Below is a small trained network, with its code and all its weights. Each question gives an input and a class and asks what happens when units are switched off, that is, made to give their printed mean instead of their output.

import numpy as np


def w(rows, s, z=0):
    codes = np.array(rows[::2]) - 128.0
    scale = np.full(codes.shape[1], s)
    scale[-1] = z or s
    return codes * scale


def norm(h):
    return h / np.sqrt((h * h).mean(-1, keepdims=True) + 1e-5)


def f(y):
    return np.maximum(y, 0)


def log_softmax(a):
    a = a - a.max(-1, keepdims=True)
    return a - np.log(np.exp(a).sum(-1, keepdims=True))


def net(x, mask):
    res = np.array(x, float).reshape(1, 5) / 4 @ E
    u = 0
    for l in range(3):
        y = f(norm(res) @ A[l][:, :-1].T + A[l][:, -1])
        res = res + np.where(mask[u : u + 7], y, B[l][:, -1]) @ B[l][:, :-1]
        u += 7
    return log_softmax(norm(res)[-1] @ U[:, :-1].T + U[:, -1])


A, B = {}, {}
E = w([
[96,181,194,61,214,130,90,149,114,130,86],'x0',
[154,226,145,212,158,20,226,38,94,86,80],'x1',
[186,187,150,207,88,254,111,144,164,176,57],'x2',
[48,150,66,185,60,57,12,193,15,154,37],'x3',
[38,150,167,162,73,66,205,242,241,179,138],'x4',
],0.006)
A[0] = w([
[146,196,155,165,159,85,151,88,167,84,109,29],'0.n0',
[173,200,167,162,109,219,124,137,150,185,79,1],'0.n1',
[72,164,177,125,98,99,190,175,191,183,140,34],'0.n2',
[113,109,93,105,139,53,146,150,128,98,194,59],'0.n3',
[182,134,111,102,151,188,105,59,59,45,125,80],'0.n4',
[174,67,85,167,53,131,172,95,168,125,175,92],'0.n5',
[112,233,218,44,254,132,81,173,152,137,86,56],'0.n6',
],0.0076,0.008)
B[0] = w([
[160,155,101,158,129,126,153,206,63,109,162,182],'0.n0',
[113,156,143,157,140,154,77,126,171,8,168,193],'0.n1',
[156,63,104,157,207,112,109,137,161,140,79,222],'0.n2',
[104,151,156,145,132,165,89,120,148,65,125,184],'0.n3',
[114,87,127,158,175,103,125,146,179,150,97,253],'0.n4',
[105,107,148,156,67,122,120,104,86,153,113,234],'0.n5',
[91,71,97,175,42,152,176,64,103,160,150,237],'0.n6',
],0.012,0.0046)
A[1] = w([
[138,147,189,109,131,171,194,98,139,168,188,36],'1.n0',
[216,115,211,75,156,186,254,70,230,121,237,71],'1.n1',
[34,86,152,19,158,26,159,83,110,58,236,8],'1.n2',
[140,127,137,74,187,139,165,84,141,170,104,58],'1.n3',
[95,77,96,45,99,195,97,159,127,205,153,42],'1.n4',
[178,170,122,155,91,194,144,138,158,122,115,87],'1.n5',
[138,93,98,14,108,195,105,191,177,157,176,1],'1.n6',
],0.0071,0.0045)
B[1] = w([
[100,115,117,120,102,94,130,145,78,140,111,154],'1.n0',
[77,180,72,127,78,40,2,172,58,196,49,254],'1.n1',
[125,213,207,190,75,247,64,100,233,39,114,195],'1.n2',
[100,111,110,150,153,127,90,95,85,190,107,144],'1.n3',
[147,222,186,124,140,115,230,119,79,147,172,191],'1.n4',
[63,120,170,71,112,150,83,98,165,35,152,175],'1.n5',
[170,192,166,125,160,148,159,176,80,159,215,169],'1.n6',
],0.008,0.0062)
A[2] = w([
[178,176,147,76,138,140,165,147,120,147,148,58],'2.n0',
[137,70,127,66,136,184,120,176,139,141,194,57],'2.n1',
[98,110,140,116,133,93,220,199,245,136,123,2],'2.n2',
[110,90,142,60,157,55,133,116,137,52,185,82],'2.n3',
[186,234,130,140,172,54,241,75,105,79,103,54],'2.n4',
[255,84,97,66,215,183,94,12,67,110,120,41],'2.n5',
[91,25,153,201,80,152,156,90,140,147,173,196],'2.n6',
],0.0086,0.0036)
B[2] = w([
[142,148,90,101,189,130,199,103,30,110,148,137],'2.n0',
[165,200,155,190,121,127,202,159,85,121,190,153],'2.n1',
[163,37,161,163,246,104,113,84,180,203,115,168],'2.n2',
[177,130,146,220,164,211,111,150,165,95,120,137],'2.n3',
[161,135,175,37,116,232,144,193,104,202,254,182],'2.n4',
[78,46,202,195,162,74,188,164,238,185,131,165],'2.n5',
[132,125,126,13,181,139,181,38,85,90,101,255],'2.n6',
],0.0079,0.0083)
U = w([
[124,36,161,180,207,85,141,136,207,189,108,166],'0',
[117,189,167,165,118,208,57,109,199,21,141,154],'1',
[168,191,160,131,134,149,196,174,73,177,224,150],'2',
[93,176,99,115,69,44,29,158,82,191,79,143],'3',
[96,86,131,118,69,139,199,33,99,139,119,154],'4',
[154,136,86,64,188,128,147,126,132,78,102,134],'5',
[182,164,8,41,130,105,140,170,204,109,140,18],'6',
[186,145,39,76,119,102,151,176,189,98,134,1],'7',
],0.012,0.0061)

Each question gives the input, the list of numbers given to net, and the class t.
The units are the neurons (one row each of A and B). Each row of codes is followed by its name. A weight is (code - 128) times the scale printed after its matrix; where a second scale follows, it is the last column's (A, B and U).
mask holds one flag per neuron, layer by layer. A switched-off neuron (its flag False) gives its mean, the last column of its row in B, instead of its output. The means were averaged over made-up inputs and are rounded, as every weight is.
A unit's drop is (log p(t) with every unit on - log p(t) with that unit switched off) / (log p(t) with every unit on - log p(t) with every unit switched off).
The circuit of an input: a set's keep is (log p(t) with only the set's units on - log p(t) with every unit switched off) / (log p(t) with every unit on - log p(t) with every unit switched off). Starting from the 12 units with the biggest drops (on a tie, the unit counted first), units are removed one at a time, each time the one whose removal leaves the highest keep (on an exact tie, the one counted first), for as long as the keep stays at least 0.8.
circuit, biggest first: the units of the circuit, biggest drop first
unit that matters most: the unit with the biggest drop
top k neurons: the k neurons with the biggest drops, biggest first
top k neurons in layer l: the k neurons of layer l with the biggest drops, biggest first
input [-8,6,8,-5,4], class 1: top 3 neurons in layer 0	(0.n1 0.n6 0.n0)
input [3,2,-1,-4,-1], class 3: top 2 neurons in layer 0	(0.n5 0.n2)
input [-8,-6,5,-4,4], class 4: unit that matters most	0.n5
input [-3,8,1,8,1], class 2: circuit, biggest first	(1.n1 2.n4)
input [6,0,-4,5,5], class 4: top 4 neurons	(0.n6 1.n1 0.n4 2.n6)
input [0,8,-2,-3,-7], class 2: top 4 neurons	(2.n4 0.n0 0.n2 2.n2)
input [6,-1,3,-6,0], class 3: top 2 neurons	(1.n1 0.n5)
input [4,-8,-6,0,0], class 2: top 2 neurons in layer 1	(1.n6 1.n4)
input [4,6,2,7,8], class 0: top 4 neurons	(1.n1 0.n2 2.n2 0.n5)
input [-3,3,-1,-1,-2], class 5: top 3 neurons in layer 2	(2.n6 2.n5 2.n1)
input [-6,2,-3,6,-6], class 0: circuit, biggest first	(1.n1 0.n6 2.n5)
input [1,2,-1,-7,-7], class 0: top 2 neurons	(0.n4 2.n5)
input [2,-5,-4,-1,0], class 2: top 4 neurons in layer 1	(1.n6 1.n4 1.n5 1.n1)
input [-8,1,4,5,4], class 4: circuit, biggest first	(1.n1 2.n6)
input [-3,3,-7,2,-8], class 0: circuit, biggest first	(2.n5)
input [-6,2,-3,5,-1], class 4: top 3 neurons	(1.n1 2.n6 0.n0)
input [1,-5,8,8,-6], class 1: top 3 neurons	(1.n1 0.n1 0.n5)
input [-7,-1,7,7,6], class 1: top 2 neurons	(1.n1 0.n6)
input [-5,3,-5,6,7], class 0: circuit, biggest first	(1.n1 2.n2)
input [-2,2,5,-5,-7], class 0: unit that matters most	0.n4
